Below are the code and all the weights of a small trained network. Each question names an input and a class and asks about switching units off, where a switched-off unit gives its printed mean instead of its output.

import numpy as np


def w(rows, s, z=0):
    codes = np.array(rows[::2]) - 128.0
    scale = np.full(codes.shape[1], s)
    scale[-1] = z or s
    return codes * scale


def norm(h):
    return h / np.sqrt((h * h).mean(-1, keepdims=True) + 1e-5)


def f(y):
    return y / 2 * (1 + np.tanh(0.7978845608 * (y + 0.044715 * y**3)))


def log_softmax(a):
    a = a - a.max(-1, keepdims=True)
    return a - np.log(np.exp(a).sum(-1, keepdims=True))


def net(x, mask):
    res = np.array(x, float).reshape(1, 3) / 4 @ E
    u = 0
    for l in range(3):
        y = f(norm(res) @ A[l][:, :-1].T + A[l][:, -1])
        res = res + np.where(mask[u : u + 5], y, B[l][:, -1]) @ B[l][:, :-1]
        u += 5
    return log_softmax(norm(res)[-1] @ U[:, :-1].T + U[:, -1])


A, B = {}, {}
E = w([
[254,47,15],'x0',
[141,89,147],'x1',
[58,236,110],'x2',
],0.0059)
A[0] = w([
[254,106,13,114],'L0N0',
[119,117,234,251],'L0N1',
[161,115,154,155],'L0N2',
[221,84,175,130],'L0N3',
[61,139,221,186],'L0N4',
],0.011,0.0012)
B[0] = w([
[73,84,2,254],'L0N0',
[191,50,56,176],'L0N1',
[188,105,222,138],'L0N2',
[137,217,79,181],'L0N3',
[68,11,185,195],'L0N4',
],0.0056,0.0098)
A[1] = w([
[233,255,165,4],'L1N0',
[79,157,139,183],'L1N1',
[152,242,135,113],'L1N2',
[229,48,30,214],'L1N3',
[139,44,65,105],'L1N4',
],0.0082,0.0031)
B[1] = w([
[85,79,92,116],'L1N0',
[173,1,98,145],'L1N1',
[147,151,112,121],'L1N2',
[163,210,188,255],'L1N3',
[17,115,114,191],'L1N4',
],0.0077,0.0086)
A[2] = w([
[53,199,161,254],'L2N0',
[2,75,196,115],'L2N1',
[107,105,65,52],'L2N2',
[166,192,168,175],'L2N3',
[200,90,167,161],'L2N4',
],0.009,0.0017)
B[2] = w([
[186,49,132,167],'L2N0',
[107,83,155,255],'L2N1',
[120,200,57,170],'L2N2',
[84,187,254,127],'L2N3',
[74,187,117,134],'L2N4',
],0.0082,0.0055)
U = w([
[129,193,199,16],'0',
[128,163,33,254],'1',
[54,5,188,170],'2',
],0.013,0.0032)

Each question gives the input, the list of numbers given to net, and the class t.
The units are the neurons (one row each of A and B). Each row of codes is followed by its name. A weight is (code - 128) times the scale printed after its matrix; where a second scale follows, it is the last column's (A, B and U).
mask holds one flag per neuron, layer by layer. A switched-off neuron (its flag False) gives its mean, the last column of its row in B, instead of its output. The means were averaged over made-up inputs and are rounded, as every weight is.
A unit's drop is (log p(t) with every unit on - log p(t) with that unit switched off) / (log p(t) with every unit on - log p(t) with every unit switched off).
unit that matters most: the unit with the biggest drop
k most important neurons: the k neurons with the biggest drops, biggest first
top k neurons in layer l: the k neurons of layer l with the biggest drops, biggest first
drop when u is switched off: that unit's drop, to one decimal
input [1,7,0], class 0: 4 most important neurons	L0N4; L1N3; L2N3; L0N2
input [0,-2,-6], class 0: unit that matters most	L1N3
input [-1,-2,7], class 2: 2 most important neurons	L0N0; L1N3
input [3,1,-8], class 1: 2 most important neurons	L0N0; L1N4
input [-1,-8,6], class 2: 4 most important neurons	L0N3; L0N1; L0N0; L1N3
input [0,-4,-7], class 0: 2 most important neurons	L1N3; L0N4
input [2,3,-8], class 0: 3 most important neurons	L1N3; L0N4; L0N3
input [2,6,-5], class 0: 3 most important neurons	L1N3; L0N4; L2N3
input [0,-4,-4], class 0: top 3 neurons in layer 1	L1N3; L1N1; L1N0
input [-2,-4,-5], class 0: top 2 neurons in layer 0	L0N0; L0N3
input [3,1,-7], class 1: drop when L0N3 is switched off	0.0
input [2,0,-7], class 1: drop when L1N4 is switched off	0.2
input [0,-6,-4], class 1: drop when L0N0 is switched off	0.8
input [-1,5,8], class 2: unit that matters most	L0N0
